Each row has a hidden value; after the row comes its grade, the name of the range that the value falls in. Each part has its own.
4	-9	-3	-16	-6	0	2	-6	-8	14	27	0	0	-4	3	-2	5	9	-1	0	-4	7	-11	2	-9	1	-12	5	1	1	5	4	7	-2	2	1	10	-11	-4	25	16	8	5	-4	23	-2	12	1	30	39	-10	-5	1	10	10	-1	-14	-14	8	8	1	-12	26	-2	1	-48	-4	1	-13	-18	1	18	19	-1	42	-17	-14	7	-1	-6	-4	46	-6	8	0	4	-1	-3	0	-9	10	-15	26	-5	6	-5	-2	3	-11	-19	-4	-6	9	-27	-10	10	20	2	-18	0	-4	-23	-20	-7	-7	-7	3	11	17	-7	7	15	-15	0	6	5	-7	2	9	6	17	-12	11	11	-5	-7	17	5	1	-7	9	-1	-8	-18 -> Z519
-3	8	2	13	0	-5	-6	12	4	-6	-17	0	-3	4	-3	-6	-8	-2	-6	2	10	-13	11	-4	10	-2	14	-7	-2	6	-5	-3	-3	4	0	-4	-5	8	6	-7	-6	-6	-5	6	-17	-3	-3	-3	-33	-22	7	4	-1	-10	-7	3	2	7	-9	-8	7	11	-12	-2	0	63	5	-1	7	29	-2	9	-5	2	-28	11	19	-8	-1	6	-2	-17	1	-9	0	-8	4	2	1	7	-8	15	-12	1	-6	0	0	-5	12	21	5	-4	-10	24	7	1	-17	-4	14	-12	-1	25	27	2	6	-4	0	6	-9	0	-6	-12	4	-3	-14	-8	6	-1	-6	-7	-11	6	-14	-13	5	1	-7	-8	-1	3	-6	1	18	14 -> Z474
7	-10	-3	-19	-3	1	2	-6	-7	13	26	0	0	-5	1	0	5	9	-5	0	-6	12	-11	2	-14	0	-16	7	1	-1	5	4	5	1	3	3	7	-11	-4	21	15	8	5	-12	25	0	31	3	22	36	-11	-5	1	12	3	-2	-9	-12	5	8	-1	-12	23	0	2	-58	-4	1	-10	-18	1	17	17	0	36	-20	-13	9	-5	-9	-2	46	-10	7	0	2	4	-3	2	-8	6	-10	18	-6	5	-4	0	3	-12	-21	-4	-3	11	-28	-8	7	22	-1	-19	0	-6	-18	-28	-7	-5	-5	3	12	17	-6	7	19	-11	-1	11	5	-6	2	11	6	20	-13	13	10	-6	-8	14	9	1	-3	10	-2	-10	-16 -> Z519
1	-2	2	0	6	4	3	-3	-1	-12	-15	-1	6	-1	-2	12	-1	3	0	-1	-6	13	7	-4	-16	2	-3	3	-1	-12	-3	0	-14	0	1	5	-9	3	-5	-16	5	0	-1	-16	-5	10	-42	2	-3	5	-2	-1	0	5	-5	-1	22	6	-4	6	-6	0	-11	-1	0	-25	-3	5	8	-11	5	-19	-17	0	13	6	-10	2	-4	-3	10	-26	-4	0	0	5	-2	1	3	-1	3	-9	-5	5	-3	5	5	3	-9	-9	5	2	8	-4	6	-12	5	2	2	14	7	-12	-16	5	8	19	-3	-2	-6	15	1	-5	4	1	11	-4	-1	-4	-2	-2	-3	0	7	4	1	-1	-7	6	0	0	-1	1	-5	-2 -> Z663
-5	9	2	9	1	-2	-6	11	4	-7	-20	0	1	2	-3	1	-8	-1	-4	3	7	-3	13	-3	3	-1	11	-8	-3	1	-6	-2	-6	4	0	1	-3	6	0	-12	-10	-3	-4	3	-17	2	-23	-2	-34	-2	3	3	0	-5	-2	2	4	4	-11	-3	4	9	-7	-3	0	25	4	3	11	19	-2	-2	-10	2	-11	13	11	-5	-4	3	8	-11	0	-6	0	-6	3	3	0	5	-9	11	-23	1	-5	1	1	-3	7	17	5	-2	-7	7	7	-2	-10	-1	10	-3	3	13	10	3	5	0	-1	15	-10	6	-4	-9	1	-3	-7	-10	5	-2	-7	-8	-7	3	-8	-10	4	1	-5	-7	-1	1	-10	1	15	5 -> Z663
-8	7	3	17	-1	-2	-3	3	-5	3	-2	0	4	-1	4	-2	-8	11	4	-1	0	-15	5	-6	6	4	4	-1	-3	8	-4	1	-6	-4	0	-6	-6	0	-16	7	3	2	0	3	-2	5	-56	2	-1	35	-3	-2	0	-7	12	2	2	-13	5	2	5	-1	1	-6	1	-23	-3	7	10	4	5	16	1	-1	32	4	-7	3	2	9	5	-18	-1	6	0	7	-8	5	-5	-3	-4	-12	-13	2	0	-1	-1	0	17	3	4	-3	5	-15	0	-5	2	8	-6	6	6	-5	11	1	2	10	3	10	-2	8	1	-1	-8	-1	1	1	0	-1	1	-3	-3	-2	-1	-2	3	-5	4	-8	-2	-5	-9	1	6	-3 -> Z519
5	6	2	11	2	-5	-6	10	4	-9	-17	0	-2	4	-4	-6	-12	-3	-9	2	12	-8	10	-6	7	-2	14	-7	-4	4	-7	-4	-6	4	2	-4	-10	10	11	-12	-15	-8	-5	1	-17	-2	2	0	-46	-37	10	4	0	-8	-14	3	5	10	-11	-10	6	8	-18	-2	0	63	3	-3	3	36	-1	8	-12	2	-29	9	24	-10	-1	10	-5	-28	-3	-13	0	-10	8	2	2	9	-9	22	-18	1	-6	2	1	-5	19	20	5	-1	-9	33	9	0	-18	-7	14	-16	-2	22	27	2	9	-4	0	1	-11	2	-5	-14	9	-2	-12	-5	7	-1	-5	-9	-10	5	-10	-14	6	1	-5	-3	0	6	-6	1	18	16 -> Z474
4	-8	-3	-19	-6	-1	2	-6	-13	18	29	1	-1	-4	4	-5	5	11	-2	0	-6	-1	-11	2	-8	0	-15	6	1	3	4	4	9	-1	2	0	11	-13	-4	27	16	8	6	-3	25	-1	22	2	30	44	-13	-5	1	8	14	-1	-18	-18	8	5	2	-12	31	-1	2	-48	-5	2	-12	-17	0	24	21	-1	38	-18	-26	8	-3	-10	-4	53	-7	9	0	4	1	-3	-1	-8	5	5	18	-6	6	-7	-3	2	-8	-18	-6	-5	9	-31	-11	10	18	3	-17	0	-7	-14	-21	-8	-8	-8	2	13	19	-10	6	18	-14	-2	3	7	-7	3	12	8	21	-14	9	8	-6	-7	20	5	1	-5	11	-2	-8	-18 -> Z519
-8	10	3	14	0	-3	-6	12	2	-2	-20	0	2	2	0	-1	-9	3	-2	2	8	-14	12	-5	9	0	10	-8	-4	6	-8	-2	-6	2	0	-2	-1	4	-5	0	-8	-3	-3	8	-14	1	-28	-2	-21	7	2	2	-1	-8	4	2	-2	-3	-4	-4	6	7	-7	-6	0	12	2	5	13	15	-2	7	-6	1	-2	11	7	-4	-3	7	3	-29	3	-2	0	-1	-2	4	-2	4	-13	5	-23	1	-3	-1	-1	-2	16	19	4	-4	-7	8	2	-1	-15	4	6	-5	4	10	12	2	2	3	0	17	-9	5	-4	-6	-2	-4	-8	-8	5	-2	-6	-7	-11	4	-10	-7	3	1	-2	-11	-2	-1	-9	1	12	5 -> Z663
-9	9	2	12	0	-1	-5	7	2	-5	-17	0	3	1	2	1	-6	4	-1	1	3	-16	12	-6	6	2	8	-3	-3	4	-5	-1	-6	0	0	-2	-3	4	-12	-5	-2	-1	-2	7	-9	3	-51	0	-10	23	-1	0	0	-6	8	1	-2	-4	1	-2	2	4	-6	-7	0	0	0	5	10	3	0	-2	0	0	9	11	-1	-1	-1	7	6	-26	4	3	0	2	-6	4	-3	2	-8	-1	-25	3	-2	0	-1	-1	15	13	2	-2	-3	-3	1	-4	-11	7	-3	2	7	1	7	1	2	8	0	15	-8	9	-1	-3	-2	-3	-4	-6	4	-2	-4	-2	-9	3	-7	-3	2	0	-2	-10	-3	-2	-13	1	8	0 -> Z663
-6	7	2	9	2	0	-2	4	3	-4	-20	0	5	0	0	5	-4	2	1	1	2	-2	12	-6	0	2	6	-3	-3	0	-4	-1	-9	1	0	0	-5	3	-8	-10	0	-1	-3	0	-6	4	-47	1	-11	17	0	0	0	-4	6	1	8	-1	-2	1	-1	2	-9	-4	0	-2	-2	5	11	0	1	-8	-7	0	1	10	-2	-1	-3	4	6	-11	0	3	0	3	-5	3	-1	1	-4	-3	-19	3	-2	3	1	0	10	7	2	-1	1	-5	0	-6	-4	4	2	5	7	-2	3	3	4	10	-1	12	-10	3	-2	-4	-1	-1	2	-5	1	-2	-4	-5	-7	2	-3	-1	2	1	-3	-4	-2	-2	-8	1	4	-1 -> Z663
2	7	2	17	4	-2	-3	7	14	-6	-18	0	-5	6	-2	-10	-10	-14	0	1	12	-8	3	2	15	-2	14	-5	0	4	1	-4	2	3	3	-3	-9	11	23	-14	-27	-11	-6	10	-12	-6	40	5	-34	-54	21	6	0	-14	-26	2	8	21	-12	-11	7	8	-24	1	-2	63	4	-11	-6	29	-3	-8	-21	1	-59	14	24	-12	5	15	-14	-52	4	-15	-1	-9	5	6	-2	8	-8	38	-26	3	-6	6	0	-3	25	22	0	9	-14	45	7	-1	-30	-13	22	-18	-6	26	37	3	2	-8	1	-21	-7	-8	-5	-13	23	1	-6	-1	12	1	3	-4	-17	12	-11	-18	4	8	-11	-3	0	16	-11	0	12	27 -> Z474
-5	5	2	3	0	-1	-1	1	-5	-2	-6	0	7	-1	3	0	-3	8	4	-1	-1	-10	6	-5	0	4	1	0	-3	3	-4	1	-8	-3	-1	-4	-6	-1	-14	0	4	2	-1	0	-5	6	-60	2	1	31	-2	-2	0	-4	9	1	6	-10	2	2	1	-1	1	-5	1	-19	-4	6	10	3	4	8	-2	-1	30	4	-5	3	1	5	5	-16	-1	3	0	7	-7	4	-3	-2	-3	-12	-13	4	-1	0	0	1	11	-1	4	0	5	-16	0	-5	3	7	-10	7	6	-6	3	2	5	13	1	6	-5	8	2	-2	-5	0	3	1	-1	-2	0	-2	-3	0	-1	-1	2	-4	-1	-6	-2	-5	-7	1	2	-5 -> Z519
-6	5	2	4	0	1	-1	-1	-2	-1	-7	0	5	-1	3	2	-1	4	6	-1	-3	-5	13	-4	0	4	1	0	-2	0	-3	0	-8	-2	-2	-1	-3	-1	-13	-1	4	2	0	0	-7	8	-48	0	3	25	-2	-1	0	-3	8	1	6	-6	4	2	-2	0	-1	-4	1	-16	-3	6	7	-4	3	0	-6	-1	24	4	-7	2	1	-6	8	-14	1	4	0	8	-9	2	-2	0	-1	-11	-10	4	0	0	0	1	5	-2	4	0	4	-15	1	-6	3	12	-5	10	6	-7	4	4	3	14	0	2	-6	8	-1	-2	-3	0	4	-1	-2	-2	-2	0	-3	0	-2	4	1	-1	-2	-5	-2	-6	-5	1	2	-6 -> Z663
-6	11	2	12	-1	-5	-7	13	2	-5	-15	0	0	3	-2	-4	-9	1	-2	3	8	-14	11	-3	11	0	13	-8	-3	6	-6	-2	-3	3	-1	-3	-3	6	-2	-7	-11	-2	-4	8	-16	-1	-22	-3	-34	-10	4	3	-1	-9	-1	3	-1	1	-7	-5	7	11	-11	-3	0	46	4	2	12	15	-3	7	-3	2	-13	6	11	-5	-2	5	2	-11	2	-6	0	-7	0	3	0	6	-10	12	-20	0	-5	-1	0	-3	13	21	5	-4	-8	17	5	2	-11	0	11	-8	0	16	25	2	4	0	0	15	-10	3	-5	-7	-4	-4	-13	-10	5	-1	-6	-9	-14	5	-13	-7	4	1	-4	-10	-2	0	-7	1	16	14 -> Z474
-9	8	3	11	-1	-2	-4	7	1	-1	-22	0	4	0	2	1	-7	5	1	1	4	-16	13	-8	3	2	5	-4	-3	5	-6	0	-7	-1	0	-4	-3	1	-11	-4	0	-1	-3	6	-7	4	-54	1	-10	34	7	-1	0	-6	11	1	-1	-7	0	-2	2	1	-8	-6	0	-6	-2	5	11	3	2	4	-6	0	13	10	-3	1	-1	10	6	-4	2	4	0	3	-6	4	-3	1	-7	-1	-23	3	-2	1	-1	0	18	11	3	-3	-2	-10	1	-4	-5	7	2	4	7	-2	5	3	1	7	0	11	-7	6	-1	-2	-4	-2	-2	-3	3	-2	-3	-4	-6	2	-5	-2	3	0	2	-8	-3	-3	-10	1	6	-2 -> Z663
2	6	1	15	4	-5	-4	7	11	-6	-16	0	-7	6	-3	-6	-9	-10	-4	0	12	-7	4	-3	12	-2	10	-6	-1	5	-2	-4	-1	5	4	-5	-10	12	20	-15	-23	-10	-6	5	-11	-5	35	4	-39	-52	17	5	0	-12	-23	2	7	15	-12	-13	6	7	-19	1	-2	63	3	-11	-3	42	-2	-4	-20	2	-55	13	24	-12	4	16	-12	-41	0	-14	0	-9	7	5	0	8	-6	33	-26	3	-5	6	1	-5	29	27	-1	6	-14	43	8	-1	-33	-11	22	-19	-5	25	32	4	4	-7	1	-15	-8	-5	-5	-16	20	0	-8	-1	9	0	3	-7	-17	11	-11	-16	5	5	-11	0	0	15	-10	1	14	26 -> Z474
-4	0	0	-7	-4	0	2	-3	-7	3	15	0	3	-3	5	0	-4	13	10	-2	-3	-6	-3	1	3	3	-3	3	0	5	2	4	3	-9	-3	-4	2	-5	-13	12	8	5	2	2	2	3	-22	-2	33	30	-5	-2	0	-5	12	1	-2	-11	9	4	0	-5	9	-1	0	-59	-2	3	4	-9	5	15	9	-2	31	-4	-15	6	5	6	4	-7	1	8	0	7	-11	0	-5	-3	3	-15	10	-1	3	-4	-1	1	3	-10	4	-5	7	-13	-6	-1	9	7	-13	9	6	-13	5	-1	-2	8	5	7	4	5	4	3	-13	3	6	6	-4	1	0	2	4	-1	3	5	0	-4	4	-7	0	-10	-1	0	2	-6 -> Z519
-1	0	0	-10	-5	1	4	-5	-6	5	22	0	3	-4	3	2	-2	10	8	-2	-2	2	-4	1	-3	3	-5	5	0	3	3	4	2	-7	-1	-3	3	-6	-8	10	12	6	1	-2	8	2	-23	-3	28	35	-6	-3	1	2	11	0	-2	-14	10	5	0	-7	17	-1	0	-56	-2	2	0	-15	3	14	14	-2	36	-7	-14	5	3	4	1	11	-1	7	1	5	-9	1	-5	-6	3	-20	16	-2	3	-3	0	2	4	-10	4	-5	9	-11	-8	-1	17	5	-14	8	6	-19	1	-2	-5	5	5	4	6	5	5	6	-15	3	8	7	-4	1	0	2	6	-6	7	7	-1	-6	4	-2	0	-10	2	0	-1	-11 -> Z519
